Below is a small trained network, with its code and all its weights. Each question gives an input and a target symbol and asks what happens when units are switched off, that is, made to give their printed mean instead of their output.

import numpy as np


def w(rows, s, z=0):
    codes = np.array(rows[::2]) - 128.0
    scale = np.full(codes.shape[1], s)
    scale[-1] = z or s
    return codes * scale


def f(y):
    return y / 2 * (1 + np.tanh(0.7978845608 * (y + 0.044715 * y**3)))


def softmax(a):
    e = np.exp(a - a.max(-1, keepdims=True))
    return e / e.sum(-1, keepdims=True)


def log_softmax(a):
    a = a - a.max(-1, keepdims=True)
    return a - np.log(np.exp(a).sum(-1, keepdims=True))


def net(x, mask):
    ids = ['αβδεηπφω'.index(c) for c in x.split()]
    T = len(ids)
    res = E[ids] + P[:T]
    r = res
    for j in range(3):
        rows = slice(3 * j, 3 * j + 3)
        q, k, v = (r @ M[0][rows].T for M in (Q, K, V))
        z = softmax(np.where(np.tri(T) > 0, q @ k.T / 3**0.5, -1e9)) @ v
        o = O[0][rows]
        res = res + np.where(mask[j], z, o[:, -1]) @ o[:, :-1]
    y = f(res @ A[0][:, :-1].T + A[0][:, -1])
    res = res + np.where(mask[3:19], y, B[0][:, -1]) @ B[0][:, :-1]
    return log_softmax(res[-1] @ U[:, :-1].T + U[:, -1])


Q, K, V, O, A, B = {}, {}, {}, {}, {}, {}
E = w([
[171,247,38,52],'α',
[100,26,169,83],'β',
[54,125,30,45],'δ',
[238,183,153,89],'ε',
[83,120,177,76],'η',
[146,204,195,79],'π',
[169,115,169,90],'φ',
[230,86,4,56],'ω',
],0.011)
P = w([
[115,140,135,7],'0',
[82,153,109,154],'1',
[102,143,112,195],'2',
[215,101,136,89],'3',
[79,153,92,147],'4',
[99,143,107,225],'5',
[219,101,130,92],'6',
[75,154,83,146],'7',
[109,141,138,174],'8',
[202,85,145,101],'9',
],0.015)
Q[0] = w([
[57,176,15,124],'h0',
[160,107,131,6],'h0',
[121,134,163,3],'h0',
[113,36,123,178],'h1',
[160,137,144,245],'h1',
[37,166,62,221],'h1',
[132,145,121,138],'h2',
[133,116,169,176],'h2',
[137,82,97,162],'h2',
],0.019)
K[0] = w([
[123,140,28,157],'h0',
[154,127,118,5],'h0',
[102,130,128,52],'h0',
[113,66,146,152],'h1',
[133,151,217,242],'h1',
[139,118,62,206],'h1',
[110,150,119,121],'h2',
[99,145,138,173],'h2',
[117,91,126,140],'h2',
],0.023)
V[0] = w([
[199,97,5,98],'h0',
[177,137,135,119],'h0',
[213,74,183,121],'h0',
[107,107,54,111],'h1',
[127,17,147,143],'h1',
[216,198,121,128],'h1',
[42,91,124,147],'h2',
[146,76,101,179],'h2',
[106,178,104,161],'h2',
],0.013)
O[0] = w([
[102,148,17,155,205],'h0',
[120,152,127,159,138],'h0',
[124,113,149,186,79],'h0',
[110,121,48,83,194],'h1',
[145,4,113,150,38],'h1',
[130,206,123,164,131],'h1',
[138,171,97,122,43],'h2',
[110,177,137,86,2],'h2',
[81,95,68,83,31],'h2',
],0.014,0.0046)
A[0] = w([
[183,147,68,117,64],'n0',
[99,139,136,96,78],'n1',
[141,162,176,151,52],'n2',
[25,124,170,147,105],'n3',
[109,153,137,43,255],'n4',
[107,78,183,56,129],'n5',
[142,199,114,100,138],'n6',
[164,84,124,198,234],'n7',
[11,123,116,171,188],'n8',
[110,176,80,158,34],'n9',
[136,86,79,109,228],'n10',
[142,123,159,114,179],'n11',
[126,141,139,199,123],'n12',
[166,123,175,207,218],'n13',
[162,153,187,181,215],'n14',
[125,211,154,96,79],'n15',
],0.012,0.0084)
B[0] = w([
[103,154,217,159,196],'n0',
[143,65,143,165,129],'n1',
[142,49,63,92,162],'n2',
[206,66,254,47,135],'n3',
[180,220,121,105,231],'n4',
[182,121,107,178,206],'n5',
[89,53,88,134,238],'n6',
[84,140,166,149,228],'n7',
[228,143,151,124,179],'n8',
[172,80,199,163,211],'n9',
[99,158,128,147,231],'n10',
[128,114,188,84,182],'n11',
[114,130,58,144,159],'n12',
[53,137,114,132,249],'n13',
[78,137,127,88,245],'n14',
[170,22,82,95,210],'n15',
],0.0087,0.012)
U = w([
[176,90,67,110,159],'α',
[113,26,169,155,76],'β',
[118,201,78,95,194],'δ',
[29,76,41,130,3],'ε',
[189,163,211,85,148],'η',
[88,74,119,17,12],'π',
[1,187,185,124,234],'φ',
[127,167,112,207,167],'ω',
],0.006,0.0033)

Each question gives the input, a string of symbols that net reads in full, and the target symbol t.
The units are the heads (3 rows each of Q, K, V and O) and the neurons (one row each of A and B). Each row of codes is followed by its name. A weight is (code - 128) times the scale printed after its matrix; where a second scale follows, it is the last column's (O, A, B and U).
mask holds one flag per unit, heads first, then neurons. A switched-off unit (its flag False) gives its mean, the last column of its rows in O or B, instead of its output. The means were averaged over made-up inputs and are rounded, as every weight is.
A unit's drop is (log p(t) with every unit on - log p(t) with that unit switched off) / (log p(t) with every unit on - log p(t) with every unit switched off).
The circuit of an input: a set's keep is (log p(t) with only the set's units on - log p(t) with every unit switched off) / (log p(t) with every unit on - log p(t) with every unit switched off). Starting from the 12 units with the biggest drops (on a tie, the unit counted first), units are removed one at a time, each time the one whose removal leaves the highest keep (on an exact tie, the one counted first), for as long as the keep stays at least 0.8.
units of the circuit, in order: the units of the circuit, biggest drop first
top k neurons: the k neurons with the biggest drops, biggest first
heads that matter: for each layer, one digit per head in row order, 1 if its drop is at least 0.15 and else 0, layers parted by /
drop when u is switched off: that unit's drop, to one decimal
input π φ φ, target φ: units of the circuit, in order -> h0; n15; n13; n14
input η η φ δ ε β η π β δ, target η: units of the circuit, in order -> h0; n6; n13
input β β π β φ φ π, target β: units of the circuit, in order -> h1
input φ φ φ φ δ, target δ: units of the circuit, in order -> n4; h0
input π α φ φ φ φ ω φ φ η, target π: top 3 neurons -> n15; n2; n14
input δ β β φ η π δ, target δ: units of the circuit, in order -> n4; h1; h0
input φ α δ φ α ε β ε α, target α: top 4 neurons -> n15; n6; n9; n4
input β φ π α φ ω δ, target β: units of the circuit, in order -> h1; h0
input φ ω β η ω ω π ε, target ω: heads that matter -> 100
input α φ π β, target α: top 3 neurons -> n15; n6; n9
input β φ ε ε, target β: units of the circuit, in order -> h1; h0
input δ π φ β η η φ, target δ: heads that matter -> 110
input β φ ω φ, target β: top 2 neurons -> n4; n5
input β α β β η ω ω α δ φ, target β: units of the circuit, in order -> h1
input φ β π π φ π, target π: top 2 neurons -> n15; n2
input φ φ π ε ω β β φ, target ω: drop when n9 is switched off -> 0.3
input ω β β, target β: drop when n5 is switched off -> 0.2
input φ η ε δ, target φ: drop when h1 is switched off -> 0.1
